grid = [ 0.140 -0.196  0.095  0.077  0.108 -0.139]
grid[0]: 0.140
grid[4]: 0.108
grid[1]: -0.196
grid[2]: 0.095

B =
[-51.1 -62.8 -61.1 -60.2 -30.5  -8.0  22.9  39.4  52.8  75.4  63.3  51.5
  21.9  -7.8 -35.7]
B[0] -> -51.1
B[7] -> 39.4
B[5] -> -8.0
B[9] -> 75.4
B[3] -> -60.2
B[13] -> -7.8
B[10] -> 63.3
B[8] -> 52.8
B[1] -> -62.8
B[11] -> 51.5

data = [-678, 508, 722, 778, -129, 697, 652, 709, 781, 727, 575, 491, 606, 824, 944]
data[-15]	-678
data[5]	697
data[-12]	778
data[1]	508

arr = [-1.9 -0.5  1.0  1.1 -0.2  0.5 -1.7 -2.1  0.3  0.1  1.3 -0.4 -0.7  0.0]
arr[-14]	-1.9
arr[3]	1.1
arr[2]	1.0
arr[-5]	0.1
arr[11]	-0.4
arr[13]	0.0
arr[12]	-0.7
arr[1]	-0.5

X =
[[ 0.035 -0.049  0.120  0.173  0.056 -0.123]
 [ 0.035 -0.001  0.090  0.018  0.088 -0.010]
 [ 0.068 -0.001  0.002 -0.008 -0.069 -0.048]
 [ 0.101 -0.025 -0.087  0.069 -0.006  0.140]
 [-0.066 -0.001  0.179  0.044 -0.006  0.216]
 [-0.066  0.119  0.090  0.069 -0.069 -0.086]
 [ 0.035 -0.049  0.061 -0.008  0.056  0.065]
 [ 0.068 -0.001 -0.028  0.018 -0.100 -0.010]
 [-0.133 -0.145 -0.057  0.018  0.025 -0.086]
 [-0.199 -0.097  0.031 -0.060  0.150 -0.161]
 [ 0.001 -0.049  0.002  0.044  0.025  0.103]
 [-0.133 -0.145 -0.057  0.018 -0.037 -0.123]
 [ 0.101 -0.073  0.061  0.225  0.213 -0.010]
 [ 0.001 -0.025  0.120 -0.008 -0.100 -0.048]
 [ 0.068  0.023 -0.087  0.069 -0.037  0.065]]
X[0][0] => 0.035
X[4][1] => -0.001
X[7] => [0.068, -0.001, -0.028, 0.018, -0.100, -0.010]
X[14][5] => 0.065
X[:, 2] => [0.120, 0.090, 0.002, -0.087, 0.179, 0.090, 0.061, -0.028, -0.057, 0.031, 0.002, -0.057, 0.061, 0.120, -0.087]
X[8] => [-0.133, -0.145, -0.057, 0.018, 0.025, -0.086]
X[11][3] => 0.018
X[:, 4] => [0.056, 0.088, -0.069, -0.006, -0.006, -0.069, 0.056, -0.100, 0.025, 0.150, 0.025, -0.037, 0.213, -0.100, -0.037]
X[3][3] => 0.069
X[6][4] => 0.056
X[1][5] => -0.010
X[12][0] => 0.101
X[9][4] => 0.150
X[11] => [-0.133, -0.145, -0.057, 0.018, -0.037, -0.123]
X[2][1] => -0.001
X[6][2] => 0.061
X[9][1] => -0.097
X[10][4] => 0.025
X[3] => [0.101, -0.025, -0.087, 0.069, -0.006, 0.140]
X[7][5] => -0.010
X[5][4] => -0.069
X[:, 1] => [-0.049, -0.001, -0.001, -0.025, -0.001, 0.119, -0.049, -0.001, -0.145, -0.097, -0.049, -0.145, -0.073, -0.025, 0.023]
X[0][1] => -0.049
X[0] => [0.035, -0.049, 0.120, 0.173, 0.056, -0.123]
X[4] => [-0.066, -0.001, 0.179, 0.044, -0.006, 0.216]
X[12] => [0.101, -0.073, 0.061, 0.225, 0.213, -0.010]
X[:, 0] => [0.035, 0.035, 0.068, 0.101, -0.066, -0.066, 0.035, 0.068, -0.133, -0.199, 0.001, -0.133, 0.101, 0.001, 0.068]
X[10][1] => -0.049
X[1][4] => 0.088
X[11][0] => -0.133
X[10][0] => 0.001

A =
array([[  5.2,  -9.8,  12.7,  15.0, -54.4, -44.6,  32.6,  -7.0,  25.4],
       [  8.3,  24.9,  -4.0,   8.4, -43.4, -33.8,  31.0, -16.2,  50.0],
       [-21.2,  29.9,   3.7,  16.1, -49.1, -17.3,  13.8,   4.1,  40.4],
       [-26.4,  -8.8,  25.6, -14.1, -58.0, -25.1,  50.3, -11.9,  -1.4],
       [ 12.2,  -8.1,  31.0,   5.1, -60.4, -36.9,  47.6,  16.2,  55.2],
       [ -6.9,   5.1,  32.9,  24.6, -67.2, -29.0,  34.5,   2.5,  24.3],
       [ 10.7,  -6.3,  31.0,   4.7, -66.3, -29.9,  42.7,  20.7,  62.7],
       [-10.4,  12.0,   3.4, -23.2, -73.5, -17.2,  37.4,   8.8,  77.9]])
A[0][0] = 5.2
A[2][3] = 16.1
A[-2][-3] = 42.7
A[-6][1] = 29.9
A[-3][3] = 24.6
A[:, 3] = [15.0, 8.4, 16.1, -14.1, 5.1, 24.6, 4.7, -23.2]
A[1][-6] = 8.4
A[6] = [10.7, -6.3, 31.0, 4.7, -66.3, -29.9, 42.7, 20.7, 62.7]
A[7][-2] = 8.8
A[4][4] = -60.4
A[-4][7] = 16.2
A[-7][-5] = -43.4
A[-4][2] = 31.0
A[4] = [12.2, -8.1, 31.0, 5.1, -60.4, -36.9, 47.6, 16.2, 55.2]
A[1][-4] = -33.8
A[:, -8] = [-9.8, 24.9, 29.9, -8.8, -8.1, 5.1, -6.3, 12.0]
A[-7][1] = 24.9
A[-6][-5] = -49.1
A[4][8] = 55.2
A[0] = [5.2, -9.8, 12.7, 15.0, -54.4, -44.6, 32.6, -7.0, 25.4]
A[-5][-8] = -8.8
A[:, 0] = [5.2, 8.3, -21.2, -26.4, 12.2, -6.9, 10.7, -10.4]
A[-5] = [-26.4, -8.8, 25.6, -14.1, -58.0, -25.1, 50.3, -11.9, -1.4]
A[3][-7] = 25.6
A[-4][1] = -8.1
A[-8][8] = 25.4
A[-7][0] = 8.3
A[-5][3] = -14.1
A[-8][-6] = 15.0
A[-6][7] = 4.1
A[-2][-2] = 20.7
A[:, 7] = [-7.0, -16.2, 4.1, -11.9, 16.2, 2.5, 20.7, 8.8]
A[5][-4] = -29.0
A[-1] = [-10.4, 12.0, 3.4, -23.2, -73.5, -17.2, 37.4, 8.8, 77.9]
A[-6][5] = -17.3
